The symbols move the nodes like this.
w579 β w329
w579 θ w445
w579 ρ w847
w579 ε w534
w579 π w178
w36 β w602
w36 θ w707
w36 ρ w409
w36 ε w986
w36 π w185
w379 β w555
w379 θ w252
w379 ρ w689
w379 ε w868
w379 π w309
w378 β w578
w378 θ w6
w378 ρ w422
w378 ε w398
w378 π w584
w6 β w968
w6 θ w676
w6 ρ w222
w6 ε w555
w6 π w398
w984 β w373
w984 θ w405
w984 ρ w657
w984 ε w376
w984 π w329
w270 β w119
w270 θ w847
w270 ρ w38
w270 ε w386
w270 π w260
w582 β w799
w582 θ w586
w582 ρ w1
w582 ε w130
w582 π w632
w38 β w270
w38 θ w373
w38 ρ w377
w38 ε w257
w38 π w144
w763 β w339
w763 θ w144
w763 ρ w131
w763 ε w872
w763 π w498
w376 β w846
w376 θ w633
w376 ρ w445
w376 ε w939
w376 π w657
w193 β w872
w193 θ w796
w193 ρ w115
w193 ε w119
w193 π w361
w209 β w422
w209 θ w309
w209 ρ w761
w209 ε w44
w209 π w129
w868 β w32
w868 θ w799
w868 ρ w275
w868 ε w649
w868 π w689
w727 β w977
w727 θ w761
w727 ρ w768
w727 ε w578
w727 π w530
w555 β w840
w555 θ w267
w555 ρ w379
w555 ε w32
w555 π w222
w243 β w633
w243 θ w970
w243 ρ w303
w243 ε w910
w243 π w902
w32 β w676
w32 θ w890
w32 ρ w868
w32 ε w252
w32 π w379
w761 β w209
w761 θ w452
w761 ρ w997
w761 ε w968
w761 π w578
w811 β w24
w811 θ w38
w811 ρ w872
w811 ε w144
w811 π w763
w373 β w847
w373 θ w442
w373 ρ w984
w373 ε w846
w373 π w257
w422 β w378
w422 θ w222
w422 ρ w209
w422 ε w934
w422 π w133
w349 β w530
w349 θ w378
w349 ρ w51
w349 ε w584
w349 π w852
w318 β w144
w318 θ w329
w318 ρ w119
w318 ε w796
w318 π w193
w258 β w185
w258 θ w587
w258 ρ w910
w258 ε w970
w258 π w243
w870 β w587
w870 θ w823
w870 ρ w694
w870 ε w951
w870 π w468
w951 β w343
w951 θ w844
w951 ρ w8
w951 ε w628
w951 π w694
w570 β w902
w570 θ w602
w570 ρ w743
w570 ε w203
w570 π w442
w409 β w36
w409 θ w207
w409 ρ w970
w409 ε w587
w409 π w258
w275 β w868
w275 θ w582
w275 ρ w528
w275 ε w632
w275 π w158
w814 β w534
w814 θ w570
w814 ρ w846
w814 ε w442
w814 π w373
w939 β w405
w939 θ w258
w939 ρ w902
w939 ε w243
w939 π w445
w768 β w727
w768 θ w997
w768 ρ w584
w768 ε w378
w768 π w349
w689 β w379
w689 θ w649
w689 ρ w158
w689 ε w275
w689 π w452
w452 β w309
w452 θ w275
w452 ρ w840
w452 ε w158
w452 π w968
w941 β w745
w941 θ w51
w941 ρ w823
w941 ε w70
w941 π w343
w632 β w649
w632 θ w130
w632 ρ w960
w632 ε w1
w632 π w528
w534 β w657
w534 θ w902
w534 ρ w814
w534 ε w598
w534 π w847
w530 β w844
w530 θ w578
w530 ρ w349
w530 ε w768
w530 π w990
w628 β w823
w628 θ w727
w628 ρ w990
w628 ε w530
w628 π w8
w633 β w743
w633 θ w409
w633 ρ w243
w633 ε w258
w633 π w939
w743 β w570
w743 θ w36
w743 ρ w633
w743 ε w185
w743 π w405
w260 β w115
w260 θ w386
w260 ρ w144
w260 ε w38
w260 π w811
w796 β w377
w796 θ w657
w796 ρ w178
w796 ε w579
w796 π w119
w178 β w796
w178 θ w534
w178 ρ w386
w178 ε w847
w178 π w270
w852 β w990
w852 θ w584
w852 ρ w70
w852 ε w51
w852 π w941
w910 β w258
w910 θ w870
w910 ρ w602
w910 ε w468
w910 π w303
w1 β w582
w1 θ w391
w1 ρ w698
w1 ε w25
w1 π w960
w252 β w267
w252 θ w655
w252 ρ w649
w252 ε w799
w252 π w868
w115 β w193
w115 θ w178
w115 ρ w260
w115 ε w270
w115 π w24
w119 β w318
w119 θ w579
w119 ρ w270
w119 ε w178
w119 π w115
w70 β w852
w70 θ w133
w70 ρ w844
w70 ε w977
w70 π w823
w799 β w890
w799 θ w101
w799 ρ w582
w799 ε w643
w799 π w649
w101 β w211
w101 θ w577
w101 ρ w586
w101 ε w232
w101 π w643
w578 β w129
w578 θ w968
w578 ρ w378
w578 ε w997
w578 π w768
w25 β w130
w25 θ w98
w25 ρ w211
w25 ε w932
w25 π w698
w890 β w960
w890 θ w211
w890 ρ w799
w890 ε w655
w890 π w252
w655 β w698
w655 θ w789
w655 ρ w643
w655 ε w101
w655 π w799
w792 β w232
w792 θ w24
w792 ρ w98
w792 ε w339
w792 π w391
w267 β w528
w267 θ w698
w267 ρ w252
w267 ε w890
w267 π w32
w587 β w986
w587 θ w941
w587 ρ w870
w587 ε w343
w587 π w970
w377 β w38
w377 θ w984
w377 ρ w796
w377 ε w329
w377 π w318
w968 β w44
w968 θ w158
w968 ρ w6
w968 ε w840
w968 π w997
w577 β w498
w577 θ w193
w577 ρ w210
w577 ε w361
w577 π w232
w872 β w811
w872 θ w377
w872 ρ w193
w872 ε w318
w872 π w131
w745 β w8
w745 θ w349
w745 ρ w941
w745 ε w852
w745 π w207
w584 β w768
w584 θ w398
w584 ρ w133
w584 ε w422
w584 π w51
w528 β w275
w528 θ w1
w528 ρ w267
w528 ε w960
w528 π w676
w51 β w349
w51 θ w422
w51 ρ w977
w51 ε w133
w51 π w70
w158 β w689
w158 θ w632
w158 ρ w676
w158 ε w528
w158 π w840
w847 β w579
w847 θ w598
w847 ρ w373
w847 ε w814
w847 π w386
w468 β w970
w468 θ w951
w468 ρ w626
w468 ε w694
w468 π w602
w586 β w101
w586 θ w210
w586 ρ w391
w586 ε w792
w586 π w130
w970 β w409
w970 θ w343
w970 ρ w468
w970 ε w870
w970 π w910
w211 β w25
w211 θ w498
w211 ρ w101
w211 ε w789
w211 π w655
w98 β w792
w98 θ w811
w98 ρ w498
w98 ε w763
w98 π w932
w643 β w655
w643 θ w232
w643 ρ w130
w643 ε w586
w643 π w582
w934 β w398
w934 θ w379
w934 ρ w44
w934 ε w309
w934 π w209
w339 β w210
w339 θ w260
w339 ρ w763
w339 ε w811
w339 π w98
w257 β w386
w257 θ w846
w257 ρ w329
w257 ε w984
w257 π w377
w232 β w789
w232 θ w361
w232 ρ w792
w232 ε w210
w232 π w586
w707 β w694
w707 θ w990
w707 ρ w207
w707 ε w745
w707 π w986
w840 β w452
w840 θ w528
w840 ρ w555
w840 ε w676
w840 π w6
w8 β w951
w8 θ w530
w8 ρ w745
w8 ε w990
w8 π w707
w203 β w303
w203 θ w626
w203 ρ w185
w203 ε w36
w203 π w743
w207 β w707
w207 θ w852
w207 ρ w343
w207 ε w941
w207 π w587
w698 β w1
w698 θ w932
w698 ρ w655
w698 ε w211
w698 π w890
w445 β w376
w445 θ w243
w445 ρ w598
w445 ε w902
w445 π w534
w131 β w763
w131 θ w318
w131 ρ w361
w131 ε w193
w131 π w577
w210 β w577
w210 θ w115
w210 ρ w339
w210 ε w24
w210 π w792
w405 β w442
w405 θ w185
w405 ρ w939
w405 ε w633
w405 π w376
w977 β w51
w977 θ w209
w977 ρ w727
w977 ε w129
w977 π w844
w442 β w598
w442 θ w203
w442 ρ w405
w442 ε w743
w442 π w846
w386 β w178
w386 θ w814
w386 ρ w257
w386 ε w373
w386 π w38
w676 β w158
w676 θ w960
w676 ρ w32
w676 ε w267
w676 π w555
w329 β w257
w329 θ w376
w329 ρ w579
w329 ε w657
w329 π w796
w657 β w984
w657 θ w939
w657 ρ w534
w657 ε w445
w657 π w579
w990 β w628
w990 θ w768
w990 ρ w852
w990 ε w349
w990 π w745
w649 β w252
w649 θ w643
w649 ρ w632
w649 ε w582
w649 π w275
w932 β w391
w932 θ w763
w932 ρ w789
w932 ε w498
w932 π w211
w960 β w632
w960 θ w25
w960 ρ w890
w960 ε w698
w960 π w267
w222 β w6
w222 θ w32
w222 ρ w309
w222 ε w379
w222 π w934
w303 β w243
w303 θ w468
w303 ρ w203
w303 ε w602
w303 π w570
w846 β w814
w846 θ w743
w846 ρ w376
w846 ε w405
w846 π w984
w129 β w133
w129 θ w44
w129 ρ w578
w129 ε w761
w129 π w727
w185 β w203
w185 θ w986
w185 ρ w258
w185 ε w409
w185 π w633
w24 β w361
w24 θ w270
w24 ρ w811
w24 ε w260
w24 π w339
w144 β w260
w144 θ w257
w144 ρ w318
w144 ε w377
w144 π w872
w602 β w910
w602 θ w694
w602 ρ w36
w602 ε w626
w602 π w203
w398 β w997
w398 θ w555
w398 ρ w934
w398 ε w222
w398 π w422
w391 β w586
w391 θ w339
w391 ρ w932
w391 ε w98
w391 π w25
w598 β w445
w598 θ w303
w598 ρ w442
w598 ε w570
w598 π w814
w44 β w934
w44 θ w689
w44 ρ w968
w44 ε w452
w44 π w761
w823 β w941
w823 θ w977
w823 ρ w628
w823 ε w844
w823 π w951
w309 β w222
w309 θ w868
w309 ρ w452
w309 ε w689
w309 π w44
w986 β w626
w986 θ w745
w986 ρ w587
w986 ε w207
w986 π w409
w130 β w643
w130 θ w792
w130 ρ w25
w130 ε w391
w130 π w1
w844 β w70
w844 θ w129
w844 ρ w530
w844 ε w727
w844 π w628
w902 β w939
w902 θ w910
w902 ρ w570
w902 ε w303
w902 π w598
w361 β w131
w361 θ w119
w361 ρ w24
w361 ε w115
w361 π w210
w626 β w468
w626 θ w8
w626 ρ w986
w626 ε w707
w626 π w36
w343 β w207
w343 θ w70
w343 ρ w951
w343 ε w823
w343 π w870
w997 β w761
w997 θ w840
w997 ρ w398
w997 ε w6
w997 π w378
w789 β w932
w789 θ w131
w789 ρ w232
w789 ε w577
w789 π w101
w694 β w870
w694 θ w628
w694 ρ w707
w694 ε w8
w694 π w626
w133 β w584
w133 θ w934
w133 ρ w129
w133 ε w209
w133 π w977
w498 β w98
w498 θ w872
w498 ρ w577
w498 ε w131
w498 π w789

In the rows, 24 stands for zero.

The rows follow the links: the fewer symbols apart two nodes are, the more alike their rows tend to be.

Rows with their nodes:
16	27	19	18	18	9	23	27	31	21	34	32	19	27	24	12	30	23	19	36	28	17	17	24	15	43	30	25	28	28	34	34	23	27	27	9	14	21	35	21	34	28	24	15	20	19	31	21	16	37	30	37	28	28	10	22	26	12	19	27	30	26	24	21	32	22	40 -> w555
16	24	30	20	28	16	38	20	15	26	30	12	30	23	24	27	16	27	35	24	16	29	24	20	44	26	36	21	24	20	16	12	29	22	24	12	28	30	26	28	26	22	25	31	21	8	25	17	33	9	27	13	31	11	18	25	37	21	32	22	10	28	17	38	28	19	28 -> w270
33	21	29	19	14	21	20	24	29	15	22	28	27	25	24	22	27	37	18	44	30	26	35	25	31	29	25	31	10	44	32	21	25	36	26	25	29	33	29	22	23	29	17	19	25	28	31	41	30	29	12	41	24	30	19	22	18	10	26	13	28	23	19	24	27	28	37 -> w643
25	24	15	31	27	19	30	13	26	27	15	28	13	18	21	17	21	21	27	12	10	24	17	28	16	22	22	29	33	12	18	41	33	12	28	38	27	20	18	30	22	26	24	19	20	31	13	27	25	25	23	26	18	28	43	18	21	37	25	26	22	17	41	20	19	32	9 -> w823
28	23	16	31	23	20	22	15	31	27	14	29	14	20	18	14	22	25	24	20	13	23	16	32	15	22	18	32	27	19	26	40	30	17	27	41	26	23	20	29	19	30	21	15	25	38	19	31	21	32	20	35	16	29	39	17	12	32	21	22	27	15	42	17	15	32	13 -> w852
30	22	31	25	23	30	16	23	27	26	19	10	29	24	18	27	11	37	34	33	23	28	20	35	38	10	22	29	12	26	32	8	22	28	21	35	29	34	21	32	11	36	20	27	35	36	33	27	24	23	18	21	21	14	24	21	14	22	24	12	25	17	28	29	7	22	23 -> w814
27	26	18	29	27	32	21	30	24	23	23	42	20	27	30	28	40	12	11	14	33	21	31	18	4	27	16	20	33	24	20	40	21	22	26	27	19	12	24	16	32	15	29	22	20	27	14	27	20	31	29	26	23	39	31	29	25	33	22	37	33	29	24	12	34	28	18 -> w997
9	22	20	16	20	3	34	22	24	16	35	34	21	23	26	20	25	18	21	30	26	22	23	19	21	47	38	23	26	29	22	36	27	24	31	8	18	24	33	24	36	21	23	19	17	11	25	26	25	29	28	33	25	28	17	21	38	15	28	27	22	24	20	24	37	23	38 -> w676
11	20	16	27	31	13	36	15	20	27	24	26	18	19	23	25	13	15	31	9	13	26	16	28	18	29	32	24	33	10	13	39	28	10	30	29	22	20	18	33	23	22	25	23	20	20	17	20	26	22	31	17	15	23	37	18	34	38	30	30	18	17	35	22	20	25	13 -> w951
18	23	20	20	22	9	40	16	19	17	26	35	21	21	27	21	28	20	19	23	18	26	33	15	25	41	34	24	27	28	13	39	35	20	30	15	28	25	28	22	35	17	24	19	13	11	15	32	34	19	22	32	25	31	29	23	37	22	32	27	17	27	20	25	41	30	29 -> w528
12	12	22	20	23	21	17	29	27	15	29	36	26	26	25	40	16	15	20	26	40	26	23	31	10	33	29	23	17	33	26	34	13	24	31	33	15	24	22	28	21	27	20	18	31	32	28	33	20	38	27	28	9	35	28	19	33	27	29	26	35	12	26	10	19	23	27 -> w584
21	24	14	29	28	18	32	13	24	28	16	28	15	18	21	18	19	19	27	9	9	26	18	27	17	24	24	28	33	12	17	42	33	10	28	36	26	19	17	30	23	24	25	20	20	28	13	26	26	23	25	24	16	28	42	18	25	38	27	28	21	16	39	21	20	31	10 -> w941
40	27	24	25	15	20	28	16	27	18	15	31	18	22	24	11	36	35	17	33	17	25	36	20	28	27	21	33	21	35	23	32	37	28	25	27	36	28	27	20	27	25	20	16	18	27	17	41	34	23	11	43	27	33	30	23	14	16	24	16	22	29	25	26	33	34	27 -> w799
12	12	21	20	21	19	17	28	29	16	28	35	25	25	23	37	14	17	20	29	37	25	22	32	10	32	29	26	16	33	28	34	13	25	30	34	15	25	23	29	19	29	19	17	31	34	30	33	19	38	26	31	10	34	28	18	31	25	27	24	35	10	26	11	17	23	28 -> w768
35	29	28	29	27	30	32	14	19	31	14	11	23	20	22	18	22	35	33	19	7	29	28	23	42	12	20	28	24	18	17	16	36	21	20	31	39	29	19	27	19	25	24	30	22	25	17	25	36	8	16	19	28	15	33	24	17	29	26	17	13	26	28	37	20	29	13 -> w329
25	32	21	28	29	31	14	30	31	37	25	15	20	26	20	15	24	24	29	20	20	17	5	32	17	14	16	24	34	9	35	20	20	22	19	25	15	19	26	25	22	31	30	26	29	32	32	6	9	31	34	18	29	16	19	24	13	28	12	28	29	25	36	22	12	20	19 -> w36
16	25	30	18	26	16	34	23	18	26	33	11	31	24	24	25	16	29	34	29	20	27	21	23	43	29	36	22	22	22	23	9	27	26	23	8	25	30	30	28	26	24	25	31	22	9	32	16	29	14	28	16	33	10	12	24	34	16	28	20	13	28	15	38	27	17	34 -> w318
30	28	17	29	26	32	20	30	26	24	23	42	20	28	30	24	42	13	10	16	31	20	30	18	5	26	15	21	34	24	22	41	23	23	24	26	21	12	24	15	32	16	31	20	20	27	14	26	19	32	28	29	24	38	29	30	23	33	19	36	33	30	25	12	34	27	21 -> w398
28	21	17	27	21	20	18	18	34	25	16	29	16	21	18	16	20	27	23	26	20	23	16	34	14	24	20	32	23	24	30	39	26	20	27	42	24	25	21	30	18	33	20	14	28	41	23	32	19	37	19	38	14	31	35	17	13	28	20	20	31	13	41	15	12	31	19 -> w844
14	27	20	24	28	20	17	28	31	33	30	14	21	26	18	17	15	21	33	23	22	17	1	34	19	23	25	24	32	10	35	21	19	21	23	21	12	22	27	29	23	33	28	24	30	28	35	6	8	34	36	19	25	14	16	21	20	24	16	27	28	19	35	23	11	17	26 -> w468
39	37	30	25	23	35	20	30	26	31	25	15	26	28	26	12	38	34	23	31	25	19	26	18	33	16	16	24	27	24	32	9	26	34	17	12	28	24	32	16	28	25	29	28	23	22	29	15	21	22	23	25	40	17	10	33	13	13	15	23	24	40	18	32	30	22	31 -> w361
29	33	31	20	22	25	21	30	27	29	30	11	28	28	23	12	29	35	29	37	24	20	20	22	36	23	25	25	25	24	34	7	25	33	18	8	24	28	34	20	28	28	26	29	24	18	35	12	20	22	26	24	40	13	6	29	18	9	18	20	22	34	18	35	26	18	37 -> w872
12	23	20	17	20	6	29	24	28	18	36	32	21	26	25	16	26	20	20	33	28	19	19	23	18	46	36	23	27	28	29	34	24	26	30	8	14	23	35	23	35	25	23	16	19	15	29	23	19	34	30	35	27	29	13	22	33	11	25	27	26	25	21	20	34	21	41 -> w689
43	36	30	27	24	39	20	31	22	30	23	19	27	29	29	16	43	32	20	28	26	21	31	15	31	15	14	23	28	26	28	10	27	33	15	15	29	24	29	13	29	21	30	31	22	22	24	18	24	18	21	23	40	21	14	34	13	19	16	25	24	41	16	31	34	24	27 -> w763
37	27	30	28	23	31	22	18	27	30	13	10	25	22	18	18	17	38	33	28	14	28	21	30	39	8	18	32	19	23	28	12	30	25	20	35	35	32	20	29	12	32	21	27	29	35	27	27	28	18	15	25	25	15	29	22	10	24	22	13	21	22	31	33	12	27	17 -> w984
23	31	20	27	28	27	15	30	31	36	27	14	20	27	20	15	20	23	31	21	22	17	3	34	18	18	19	23	34	9	35	20	20	22	20	24	14	20	26	26	22	32	28	25	29	32	33	6	9	33	34	19	28	15	17	24	14	25	14	28	29	23	35	23	12	20	22 -> w409
37	35	30	22	23	31	20	30	27	31	28	14	27	28	24	11	35	35	24	34	24	19	24	22	34	19	19	25	26	23	35	8	26	34	17	11	27	26	33	17	30	27	29	28	24	21	32	13	19	22	24	25	41	16	8	31	12	12	15	21	24	38	18	34	28	20	34 -> w24

Each walk starts at a row. The symbols on each line, taken left to right, move it on to the next node.
Answer with the node's row; about right is enough.
new walk
39	28	23	26	17	20	31	14	25	18	16	33	18	20	24	10	37	32	18	30	15	25	37	18	28	29	21	33	23	35	22	35	39	25	25	27	36	27	27	20	29	24	21	17	15	25	15	41	34	22	11	42	27	33	32	24	16	20	24	18	21	29	26	26	35	35	25
ρ β ε 36	22	29	21	13	21	21	23	30	15	21	27	25	25	23	18	29	37	19	43	27	26	34	24	31	29	24	33	12	43	31	22	28	34	25	26	32	33	30	22	24	30	17	17	25	30	28	42	29	29	11	42	24	30	22	23	15	10	24	12	27	25	21	26	27	29	36
θ θ π ρ ρ 44	36	30	28	25	40	22	30	22	29	22	21	27	28	30	19	46	30	18	25	27	21	35	14	30	14	13	22	28	27	25	12	27	33	17	17	31	22	27	12	29	19	31	31	21	21	22	20	26	17	22	22	39	24	17	35	15	21	17	27	23	42	14	31	35	24	24
new walk
32	32	17	27	21	24	17	30	32	27	25	36	16	28	26	11	43	21	13	26	28	15	20	21	7	30	15	25	34	25	32	37	24	26	23	20	17	16	31	15	33	23	29	17	20	28	24	21	13	38	28	37	30	33	19	28	14	21	14	31	34	32	28	15	33	27	28
ρ θ π β π ε 14	24	19	17	18	6	25	25	30	19	35	32	20	27	24	15	28	22	20	34	28	18	18	23	16	45	33	24	28	28	31	33	23	27	29	9	13	23	35	22	35	26	24	15	20	17	31	21	17	36	30	37	28	28	11	22	29	11	22	27	28	24	24	19	33	23	42
ρ β θ ρ ρ θ 30	20	30	18	14	22	20	26	28	14	25	28	29	27	24	26	26	35	20	43	34	27	36	25	32	30	27	29	8	45	32	18	23	36	25	23	29	33	29	24	23	29	17	19	28	27	31	41	29	29	14	38	23	28	18	23	21	8	26	13	27	23	16	24	26	26	38
new walk
25	31	31	19	23	22	23	29	25	28	33	10	29	27	23	15	25	34	30	37	24	20	19	24	39	25	28	24	23	23	33	6	25	32	19	8	22	30	33	23	28	28	27	29	24	17	36	12	22	21	27	22	38	12	5	27	22	10	20	20	20	33	18	36	26	17	37
β ε π ρ 23	30	32	17	23	19	26	27	24	27	33	9	29	27	25	17	22	33	32	35	23	22	18	23	40	26	31	23	22	24	31	7	24	31	20	7	24	30	33	23	28	28	26	29	24	14	37	12	22	20	28	20	36	10	6	26	24	10	22	19	19	31	17	36	25	17	37
ρ β π θ ε 30	28	29	28	27	26	37	14	17	29	17	12	26	19	23	21	21	31	34	16	7	30	29	20	43	16	25	27	26	16	12	16	36	20	23	26	37	30	20	27	21	21	25	32	20	17	16	23	37	6	19	16	29	14	32	24	25	30	30	21	10	28	24	38	25	27	15
new walk
35	25	30	27	23	32	19	21	28	29	15	9	27	23	19	20	17	38	33	30	16	28	22	33	39	9	19	32	16	24	30	10	26	26	20	35	33	33	21	31	12	33	20	27	32	35	30	27	27	19	15	25	24	16	29	22	10	23	22	12	22	19	29	32	9	25	19
θ θ π θ θ θ 29	22	17	29	22	20	20	16	33	26	15	29	15	21	19	14	20	25	24	23	17	23	16	34	14	22	18	33	26	21	29	40	28	19	27	41	25	22	20	30	18	33	20	14	27	41	22	32	20	35	19	36	14	31	37	17	12	29	21	21	30	14	42	17	14	31	16
θ ρ β ε 21	21	18	27	27	31	22	30	23	20	25	43	24	26	31	37	34	9	12	14	36	23	32	18	4	28	19	19	30	28	18	39	18	21	27	29	20	15	21	19	30	14	27	23	23	25	15	29	21	30	30	23	18	40	32	28	32	35	26	36	32	25	21	12	32	26	18
new walk
38	24	26	22	14	21	21	19	29	16	19	29	23	24	22	15	31	37	19	41	24	25	35	24	31	27	22	33	13	42	31	27	31	33	24	26	32	30	29	21	24	29	18	17	23	30	26	43	30	28	10	44	26	30	22	23	13	11	24	13	26	25	23	25	28	31	33
θ π π θ 27	20	34	21	23	34	26	31	16	17	28	30	36	27	32	43	31	24	17	27	38	29	44	15	31	25	27	19	16	39	18	15	20	31	23	20	30	26	24	18	26	15	23	31	25	17	22	34	34	17	22	20	25	29	20	31	35	22	31	26	24	31	5	26	36	24	29
π ε ε 42	34	30	28	24	42	22	32	20	27	22	24	29	28	30	22	44	29	18	23	28	23	38	13	30	14	15	21	27	27	22	14	27	31	16	18	31	21	27	13	29	16	30	32	22	20	19	23	28	15	21	20	38	25	19	36	17	23	20	27	22	42	13	30	36	25	23
new walk
10	21	20	17	20	5	37	20	21	16	34	35	22	22	26	19	26	19	21	28	24	23	27	18	22	46	38	23	26	29	21	37	28	22	32	9	21	24	31	23	35	20	23	19	15	11	23	28	28	26	28	32	25	29	18	22	39	17	30	28	19	25	19	24	39	24	36
π π ε ρ 10	22	21	16	21	4	31	23	25	17	37	32	21	24	24	18	25	19	22	32	27	20	21	21	19	47	37	23	27	29	26	35	25	25	30	8	17	24	34	23	35	25	23	17	18	12	27	25	22	32	30	34	26	29	14	21	36	13	27	27	25	25	21	22	35	23	41
θ θ π β ρ 39	25	26	23	13	20	24	19	29	18	18	29	22	23	24	12	34	38	18	39	21	25	35	22	30	27	21	33	16	39	29	28	33	32	24	27	35	31	28	21	25	29	17	16	21	30	23	42	30	27	9	45	27	30	25	23	13	14	22	14	25	26	24	26	30	33	31
new walk
24	23	17	28	27	31	22	30	23	22	24	42	22	27	30	32	38	11	10	14	35	22	32	18	4	27	19	19	32	25	18	40	20	22	26	28	19	14	21	17	30	14	28	22	22	26	15	28	21	31	30	24	20	39	32	29	29	35	23	37	32	27	22	11	34	26	18
β π π 14	12	20	21	21	18	15	26	31	18	25	34	23	25	21	35	13	19	21	30	36	24	20	35	11	32	27	27	17	33	31	35	14	24	31	35	16	26	22	30	19	30	19	17	32	36	31	33	17	40	24	33	9	33	28	18	26	24	26	22	36	10	30	11	15	24	28
ρ ρ ε 18	19	19	26	27	28	21	30	22	18	26	42	24	26	31	40	31	10	13	14	38	24	32	21	6	30	23	18	27	29	18	39	15	20	28	30	18	16	20	20	28	15	27	23	23	24	17	30	23	31	30	22	15	39	31	27	34	35	26	35	31	22	21	10	31	25	20
